Below is a small trained network, with its code and all its weights. Each question gives an input and a class and asks what happens when units are switched off, that is, made to give their printed mean instead of their output.

import numpy as np


def w(rows, s, z=0):
    codes = np.array(rows[::2]) - 128.0
    scale = np.full(codes.shape[1], s)
    scale[-1] = z or s
    return codes * scale


def norm(h):
    return h / np.sqrt((h * h).mean(-1, keepdims=True) + 1e-5)


def f(y):
    return y / 2 * (1 + np.tanh(0.7978845608 * (y + 0.044715 * y**3)))


def log_softmax(a):
    a = a - a.max(-1, keepdims=True)
    return a - np.log(np.exp(a).sum(-1, keepdims=True))


def net(x, mask):
    res = np.array(x, float).reshape(1, 6) / 4 @ E
    u = 0
    for l in range(2):
        y = f(norm(res) @ A[l][:, :-1].T + A[l][:, -1])
        res = res + np.where(mask[u : u + 14], y, B[l][:, -1]) @ B[l][:, :-1]
        u += 14
    return log_softmax(norm(res)[-1] @ U[:, :-1].T + U[:, -1])


A, B = {}, {}
E = w([
[79,176,168,190,99,144,134,110,1,124,146],'x0',
[98,26,100,160,237,127,166,162,96,99,120],'x1',
[67,196,120,111,152,134,239,123,165,156,131],'x2',
[129,128,129,129,127,125,126,128,128,132,120],'x3',
[104,183,184,236,201,150,87,174,208,68,180],'x4',
[128,126,127,129,129,129,127,128,128,131,125],'x5',
],0.0021)
A[0] = w([
[133,205,137,99,77,119,77,112,158,126,96,19],'L0N0',
[98,47,107,148,241,123,153,132,99,109,92,73],'L0N1',
[107,176,143,130,151,119,224,138,157,180,108,3],'L0N2',
[140,81,122,143,106,124,2,158,107,129,110,21],'L0N3',
[166,96,119,92,148,128,120,118,235,136,111,15],'L0N4',
[142,73,106,25,67,140,167,138,56,152,127,69],'L0N5',
[118,176,150,201,177,144,69,161,190,102,155,37],'L0N6',
[132,123,121,96,111,137,139,132,110,114,118,109],'L0N7',
[102,190,126,124,140,118,231,157,157,159,99,21],'L0N8',
[119,182,152,207,128,128,133,116,7,140,111,51],'L0N9',
[129,200,120,104,70,134,79,106,160,134,118,10],'L0N10',
[140,208,128,110,71,119,83,110,160,119,95,26],'L0N11',
[178,79,157,154,117,113,16,141,100,146,108,42],'L0N12',
[169,93,121,113,144,119,119,125,240,159,89,22],'L0N13',
],0.0046,0.00078)
B[0] = w([
[153,78,145,153,134,120,195,162,122,138,177,190],'L0N0',
[211,103,181,154,41,107,215,158,122,158,229,236],'L0N1',
[144,121,102,98,132,166,108,57,117,49,145,187],'L0N2',
[121,145,112,90,145,156,147,61,151,45,150,188],'L0N3',
[73,173,125,120,81,131,51,182,101,138,151,188],'L0N4',
[134,190,165,237,171,99,103,94,193,165,59,253],'L0N5',
[155,149,115,165,128,76,129,54,136,220,2,232],'L0N6',
[127,142,134,142,138,116,121,119,146,139,121,137],'L0N7',
[135,126,112,101,135,162,100,44,127,34,157,198],'L0N8',
[87,138,105,55,85,109,19,235,186,140,158,237],'L0N9',
[169,57,144,152,110,106,178,158,98,129,164,189],'L0N10',
[153,76,151,151,134,119,198,160,122,138,177,192],'L0N11',
[94,175,101,93,141,180,174,49,128,72,157,197],'L0N12',
[62,172,143,116,101,126,56,190,96,124,154,189],'L0N13',
],0.006,0.0032)
A[1] = w([
[109,143,100,92,151,163,146,61,156,57,139,2],'L1N0',
[132,118,152,125,173,140,143,121,83,127,108,118],'L1N1',
[172,95,84,120,149,68,96,84,100,184,75,117],'L1N2',
[138,135,137,149,129,103,152,94,130,186,50,63],'L1N3',
[41,147,107,52,137,153,59,237,118,133,121,3],'L1N4',
[185,33,163,130,122,138,226,206,62,145,176,52],'L1N5',
[123,140,152,217,198,117,123,127,109,139,2,61],'L1N6',
[145,74,87,41,78,138,110,126,144,126,105,75],'L1N7',
[138,108,114,161,207,103,124,115,169,194,19,59],'L1N8',
[122,125,90,84,119,113,122,98,76,155,116,112],'L1N9',
[55,121,110,53,128,141,29,230,83,149,116,15],'L1N10',
[107,108,58,61,212,204,174,62,78,22,113,7],'L1N11',
[121,137,128,100,143,174,114,48,110,57,109,43],'L1N12',
[111,90,129,166,149,119,152,138,115,89,117,120],'L1N13',
],0.005,0.00073)
B[1] = w([
[149,70,85,135,138,151,92,110,116,80,137,193],'L1N0',
[124,144,125,133,26,82,122,142,214,107,149,106],'L1N1',
[84,188,149,138,146,109,162,122,141,128,112,156],'L1N2',
[102,129,137,141,209,80,97,141,125,86,104,196],'L1N3',
[119,140,126,99,95,174,50,209,121,176,118,200],'L1N4',
[188,38,200,114,112,125,254,159,114,151,178,252],'L1N5',
[111,159,136,122,161,40,133,99,135,161,61,207],'L1N6',
[128,183,141,217,157,135,136,143,128,158,149,124],'L1N7',
[113,170,137,197,113,106,144,78,99,140,38,207],'L1N8',
[136,143,154,211,125,115,126,148,231,100,153,113],'L1N9',
[95,156,138,89,129,191,61,214,143,138,139,203],'L1N10',
[114,128,40,108,147,178,139,45,143,66,130,197],'L1N11',
[112,108,54,106,131,136,168,127,130,117,156,188],'L1N12',
[126,130,135,59,64,82,126,133,163,137,115,116],'L1N13',
],0.0069,0.0038)
U = w([
[104,188,160,189,174,33,129,74,135,167,14,253],'0',
[200,41,206,123,91,118,242,166,111,160,209,134],'1',
[87,166,131,82,94,197,2,243,132,164,159,96],'2',
[124,101,11,100,150,191,130,19,138,26,164,12],'3',
],0.005,0.00049)

Each question gives the input, the list of numbers given to net, and the class t.
The units are the neurons (one row each of A and B). Each row of codes is followed by its name. A weight is (code - 128) times the scale printed after its matrix; where a second scale follows, it is the last column's (A, B and U).
mask holds one flag per neuron, layer by layer. A switched-off neuron (its flag False) gives its mean, the last column of its row in B, instead of its output. The means were averaged over made-up inputs and are rounded, as every weight is.
A unit's drop is (log p(t) with every unit on - log p(t) with that unit switched off) / (log p(t) with every unit on - log p(t) with every unit switched off).
The circuit of an input: a set's keep is (log p(t) with only the set's units on - log p(t) with every unit switched off) / (log p(t) with every unit on - log p(t) with every unit switched off). Starting from the 12 units with the biggest drops (on a tie, the unit counted first), units are removed one at a time, each time the one whose removal leaves the highest keep (on an exact tie, the one counted first), for as long as the keep stays at least 0.8.
units of the circuit, in order: the units of the circuit, biggest drop first
unit that matters most: the unit with the biggest drop
top k neurons: the k neurons with the biggest drops, biggest first
k most important neurons of layer l: the k neurons of layer l with the biggest drops, biggest first
drop of u: that unit's drop, to one decimal
input [7,-5,-6,6,-1,-4], class 2: units of the circuit, in order -> [L0N9]
input [6,3,-8,-5,7,-5], class 3: 3 most important neurons of layer 0 -> [L0N12 L0N3 L0N5]
input [7,-5,-5,5,-4,-7], class 2: 2 most important neurons of layer 0 -> [L0N9 L0N1]
input [8,-8,-5,4,0,2], class 1: units of the circuit, in order -> [L0N11 L0N0]
input [-6,-1,-3,2,-8,-1], class 0: top 2 neurons -> [L0N5 L0N9]
input [-1,-6,4,6,-8,-1], class 0: top 2 neurons -> [L0N5 L0N1]
input [-4,-6,-6,2,5,4], class 1: 2 most important neurons of layer 0 -> [L0N5 L0N11]
input [-6,-5,7,-8,3,-3], class 3: top 4 neurons -> [L0N8 L0N2 L0N9 L0N1]
input [-5,-5,-8,-6,-6,-6], class 3: top 4 neurons -> [L0N12 L0N3 L0N6 L0N1]
input [-5,-8,7,-1,-2,4], class 1: top 4 neurons -> [L0N10 L0N11 L0N0 L0N12]
input [3,-7,-7,6,4,-6], class 1: top 2 neurons -> [L0N11 L0N10]
input [6,5,2,-2,1,4], class 2: 2 most important neurons of layer 1 -> [L1N10 L1N4]
input [-8,-4,1,8,6,3], class 2: top 2 neurons -> [L0N13 L0N4]
input [-1,6,-1,3,-8,0], class 0: units of the circuit, in order -> [L0N5]
input [-5,3,-1,0,3,7], class 2: top 2 neurons -> [L0N13 L0N4]
input [8,4,1,-4,5,-4], class 2: top 2 neurons -> [L0N9 L0N5]
input [-6,-2,6,0,-7,-4], class 0: 4 most important neurons of layer 0 -> [L0N5 L0N9 L0N12 L0N3]
input [-6,-3,2,2,-8,-4], class 0: 2 most important neurons of layer 0 -> [L0N5 L0N9]
input [-6,6,-7,6,-8,0], class 0: top 2 neurons -> [L0N5 L0N8]
input [-2,0,-3,-2,1,-8], class 3: unit that matters most -> L0N12
input [-3,8,6,3,6,-3], class 1: top 2 neurons -> [L0N1 L0N5]
input [1,4,-5,5,4,-5], class 3: top 3 neurons -> [L0N12 L0N3 L0N5]
input [0,3,-6,1,7,-2], class 0: top 3 neurons -> [L0N6 L0N8 L0N2]
input [2,3,-3,8,-6,8], class 0: drop of L0N7 -> 0.0
input [6,-4,-8,6,3,3], class 3: drop of L0N4 -> 0.1
input [2,2,-1,-6,5,-2], class 0: drop of L0N6 -> 1.0
input [-3,6,-5,-8,7,-6], class 0: drop of L0N6 -> 3.0
input [8,-1,-3,5,-1,3], class 2: top neuron -> [L0N9]
